Below are the code and all the weights of a small trained network. Each question names an input and a target symbol and asks about switching units off, where a switched-off unit gives its printed mean instead of its output.

import numpy as np


def w(rows, s, z=0):
    codes = np.array(rows[::2]) - 128.0
    scale = np.full(codes.shape[1], s)
    scale[-1] = z or s
    return codes * scale


def norm(h):
    return h / np.sqrt((h * h).mean(-1, keepdims=True) + 1e-5)


def f(y):
    return y / 2 * (1 + np.tanh(0.7978845608 * (y + 0.044715 * y**3)))


def softmax(a):
    e = np.exp(a - a.max(-1, keepdims=True))
    return e / e.sum(-1, keepdims=True)


def log_softmax(a):
    a = a - a.max(-1, keepdims=True)
    return a - np.log(np.exp(a).sum(-1, keepdims=True))


def net(x, mask):
    ids = ['αβδεζθλμπστφω'.index(c) for c in x.split()]
    T = len(ids)
    res = E[ids] + P[:T]
    q, k, v = (norm(res) @ M[0].T for M in (Q, K, V))
    z = softmax(np.where(np.tri(T) > 0, q @ k.T / 2**0.5, -1e9)) @ v
    res = res + np.where(mask[0], z, O[0][:, -1]) @ O[0][:, :-1]
    y = f(norm(res) @ A[0][:, :-1].T + A[0][:, -1])
    res = res + np.where(mask[1:13], y, B[0][:, -1]) @ B[0][:, :-1]
    return log_softmax(norm(res)[-1] @ U[:, :-1].T + U[:, -1])


Q, K, V, O, A, B = {}, {}, {}, {}, {}, {}
E = w([
[121,77,176],'α',
[89,174,110],'β',
[42,144,148],'δ',
[80,160,122],'ε',
[122,81,144],'ζ',
[131,74,182],'θ',
[154,125,158],'λ',
[162,77,198],'μ',
[174,82,158],'π',
[10,165,143],'σ',
[176,53,106],'τ',
[3,76,138],'φ',
[148,132,125],'ω',
],0.0032)
P = w([
[107,91,12],'0',
[95,108,168],'1',
[173,238,162],'2',
[183,114,57],'3',
[91,123,172],'4',
[169,251,161],'5',
[199,131,71],'6',
],0.0032)
Q[0] = w([
[76,55,30],'head 1',
[96,3,14],'head 1',
],0.0043)
K[0] = w([
[179,79,157],'head 1',
[160,2,169],'head 1',
],0.0055)
V[0] = w([
[230,112,77],'head 1',
[3,177,97],'head 1',
],0.0028)
O[0] = w([
[109,79,62,185],'head 1',
[30,254,117,2],'head 1',
],0.0032,0.00046)
A[0] = w([
[132,78,89,92],'neuron 1',
[146,112,2,97],'neuron 2',
[125,41,102,132],'neuron 3',
[161,141,153,155],'neuron 4',
[158,155,147,186],'neuron 5',
[142,88,143,175],'neuron 6',
[42,123,167,251],'neuron 7',
[134,106,157,194],'neuron 8',
[192,138,137,217],'neuron 9',
[105,150,170,67],'neuron 10',
[154,85,18,108],'neuron 11',
[90,184,98,110],'neuron 12',
],0.007,0.0015)
B[0] = w([
[95,213,173,161],'neuron 1',
[58,95,56,216],'neuron 2',
[130,251,193,229],'neuron 3',
[68,82,104,188],'neuron 4',
[38,158,79,190],'neuron 5',
[147,182,76,206],'neuron 6',
[172,35,50,214],'neuron 7',
[111,152,74,201],'neuron 8',
[86,88,57,254],'neuron 9',
[36,86,166,135],'neuron 10',
[21,130,101,239],'neuron 11',
[224,138,209,125],'neuron 12',
],0.0029,0.0019)
U = w([
[44,46,181,96],'α',
[250,110,30,112],'β',
[1,154,11,218],'δ',
[236,75,208,169],'ε',
[107,165,191,87],'ζ',
[75,88,149,17],'θ',
[129,171,125,2],'λ',
[98,238,216,146],'μ',
[160,72,56,226],'π',
[141,34,204,121],'σ',
[143,197,166,60],'τ',
[143,172,143,27],'φ',
[133,197,184,79],'ω',
],0.0093,0.0061)

Each question gives the input, a string of symbols that net reads in full, and the target symbol t.
The units are the heads (2 rows each of Q, K, V and O) and the neurons (one row each of A and B). Each row of codes is followed by its name. A weight is (code - 128) times the scale printed after its matrix; where a second scale follows, it is the last column's (O, A, B and U).
mask holds one flag per unit, heads first, then neurons. A switched-off unit (its flag False) gives its mean, the last column of its rows in O or B, instead of its output. The means were averaged over made-up inputs and are rounded, as every weight is.
A unit's drop is (log p(t) with every unit on - log p(t) with that unit switched off) / (log p(t) with every unit on - log p(t) with every unit switched off).
The circuit of an input: a set's keep is (log p(t) with only the set's units on - log p(t) with every unit switched off) / (log p(t) with every unit on - log p(t) with every unit switched off). Starting from the 12 units with the biggest drops (on a tie, the unit counted first), units are removed one at a time, each time the one whose removal leaves the highest keep (on an exact tie, the one counted first), for as long as the keep stays at least 0.8.
units of the circuit, in order: the units of the circuit, biggest drop first
most important unit: the unit with the biggest drop
top k neurons: the k neurons with the biggest drops, biggest first
drop of u: that unit's drop, to one decimal
input λ π μ, target ε: units of the circuit, in order => (neuron 3; head 1)
input π β σ μ, target δ: units of the circuit, in order => (neuron 11; neuron 7; neuron 12; neuron 3)
input π ε π μ π π τ, target δ: top 2 neurons => (neuron 11; neuron 2)
input π ζ π α ω, target π: top 2 neurons => (neuron 11; neuron 7)
input λ μ μ α, target δ: top 4 neurons => (neuron 11; neuron 3; neuron 7; neuron 1)
input σ ζ φ, target μ: top 2 neurons => (neuron 12; neuron 2)
input ω ζ σ μ, target δ: units of the circuit, in order => (neuron 11; neuron 12; neuron 7; neuron 3)
input σ μ π π σ θ α, target δ: units of the circuit, in order => (neuron 11; neuron 7)
input μ α α θ, target δ: top 4 neurons => (neuron 11; neuron 3; neuron 7; neuron 1)
input π μ π, target β: most important unit => neuron 9
input α μ μ, target ε: top 2 neurons => (neuron 11; neuron 3)
input ω μ μ μ μ π, target β: top 4 neurons => (neuron 11; neuron 3; neuron 9; neuron 2)
input ω μ μ θ π, target ε: top 4 neurons => (neuron 11; neuron 2; neuron 3; neuron 6)
input ε μ ε π σ, target α: most important unit => neuron 7
input τ π ε μ ω, target π: top 2 neurons => (neuron 7; neuron 11)
input λ ω σ π σ, target α: drop of neuron 7 => 0.6
input ω σ μ λ, target δ: drop of neuron 11 => 0.2
input μ μ β μ σ μ ω, target δ: drop of neuron 7 => 0.1
